Below is a small trained network, with its code and all its weights. Each question gives an input and a class and asks what happens when units are switched off, that is, made to give their printed mean instead of their output.

import numpy as np


def w(rows, s, z=0):
    codes = np.array(rows[::2]) - 128.0
    scale = np.full(codes.shape[1], s)
    scale[-1] = z or s
    return codes * scale


def f(y):
    return np.maximum(y, 0)


def log_softmax(a):
    a = a - a.max(-1, keepdims=True)
    return a - np.log(np.exp(a).sum(-1, keepdims=True))


def net(x, mask):
    res = np.array(x, float).reshape(1, 4) / 4 @ E
    y = f(res @ A[0][:, :-1].T + A[0][:, -1])
    res = res + np.where(mask, y, B[0][:, -1]) @ B[0][:, :-1]
    return log_softmax(res[-1] @ U[:, :-1].T + U[:, -1])


A, B = {}, {}
E = w([
[145,137,105,89,158,13],'x0',
[129,158,4,83,159,173],'x1',
[191,60,71,162,104,106],'x2',
[166,177,150,198,208,150],'x3',
],0.013)
A[0] = w([
[159,80,129,153,108,178,190],'n0',
[201,156,130,77,163,39,172],'n1',
[77,204,193,85,136,136,72],'n2',
[192,90,126,164,100,124,50],'n3',
[95,68,132,76,122,138,76],'n4',
[159,97,89,162,104,121,133],'n5',
[142,152,119,202,184,146,89],'n6',
[68,87,177,206,134,107,107],'n7',
[135,146,158,178,97,124,148],'n8',
[124,70,239,154,98,80,80],'n9',
[163,149,150,188,191,125,80],'n10',
[185,141,148,149,96,215,121],'n11',
[124,128,46,74,177,157,137],'n12',
[110,151,60,106,138,175,112],'n13',
[122,104,160,90,81,129,84],'n14',
[90,100,137,71,56,101,47],'n15',
[107,99,133,92,68,134,76],'n16',
[105,131,115,73,84,136,60],'n17',
[224,63,114,154,131,117,77],'n18',
[101,84,144,136,93,249,254],'n19',
[58,199,174,75,164,134,94],'n20',
[214,169,173,146,183,125,109],'n21',
[203,142,105,161,72,117,60],'n22',
],0.012,0.0033)
B[0] = w([
[79,75,165,140,146,98,186],'n0',
[47,65,244,40,254,118,220],'n1',
[8,132,94,199,59,179,203],'n2',
[49,149,82,173,96,164,174],'n3',
[197,91,76,105,133,151,168],'n4',
[59,101,119,182,64,133,179],'n5',
[192,91,68,38,114,204,192],'n6',
[167,140,97,190,159,90,201],'n7',
[176,133,151,156,143,93,176],'n8',
[188,238,119,234,222,87,249],'n9',
[158,39,105,127,145,186,192],'n10',
[115,99,202,67,203,109,195],'n11',
[143,177,133,213,207,75,225],'n12',
[183,234,98,239,218,40,204],'n13',
[183,104,48,141,169,167,171],'n14',
[188,64,90,75,141,192,198],'n15',
[217,94,119,85,142,207,176],'n16',
[162,100,45,116,143,165,171],'n17',
[2,115,129,165,80,198,199],'n18',
[104,51,193,65,179,17,237],'n19',
[48,75,78,172,88,170,206],'n20',
[243,42,27,26,87,176,195],'n21',
[59,149,112,179,83,165,168],'n22',
],0.0072,0.014)
U = w([
[239,103,59,99,127,244,99],'0',
[193,207,110,234,166,106,96],'1',
[21,130,101,201,79,220,124],'2',
[96,94,209,68,179,102,120],'3',
[138,133,139,124,132,132,254],'4',
[121,205,156,124,49,164,89],'5',
],0.011,0.0072)

Each question gives the input, the list of numbers given to net, and the class t.
The units are the neurons (one row each of A and B). Each row of codes is followed by its name. A weight is (code - 128) times the scale printed after its matrix; where a second scale follows, it is the last column's (A, B and U).
mask holds one flag per neuron, in row order. A switched-off neuron (its flag False) gives its mean, the last column of its row in B, instead of its output. The means were averaged over made-up inputs and are rounded, as every weight is.
A unit's drop is (log p(t) with every unit on - log p(t) with that unit switched off) / (log p(t) with every unit on - log p(t) with every unit switched off).
most important unit: the unit with the biggest drop
top k neurons: the k neurons with the biggest drops, biggest first
drop when u is switched off: that unit's drop, to one decimal
input [7,2,-1,3], class 3: top neuron	[n1]
input [6,1,-7,7], class 0: top 4 neurons	[n21, n6, n18, n10]
input [-8,-6,0,2], class 3: top 2 neurons	[n19, n11]
input [8,-1,6,-1], class 3: top 3 neurons	[n1, n2, n20]
input [-2,-4,-7,-3], class 2: top 2 neurons	[n2, n20]
input [-2,7,-7,-1], class 1: top 3 neurons	[n13, n12, n18]
input [2,6,-3,6], class 0: top 2 neurons	[n6, n9]
input [2,1,-6,6], class 0: top 3 neurons	[n21, n6, n18]
input [5,3,2,2], class 3: top 2 neurons	[n1, n9]
input [5,-4,0,2], class 3: top 2 neurons	[n1, n13]
input [-7,-6,0,-5], class 3: top 3 neurons	[n19, n13, n11]
input [7,8,6,-5], class 1: drop when n19 is switched off	0.1
input [4,-1,2,0], class 3: drop when n1 is switched off	0.3
input [-1,-4,7,5], class 2: drop when n3 is switched off	0.2
input [2,-4,6,-5], class 2: most important unit	n18
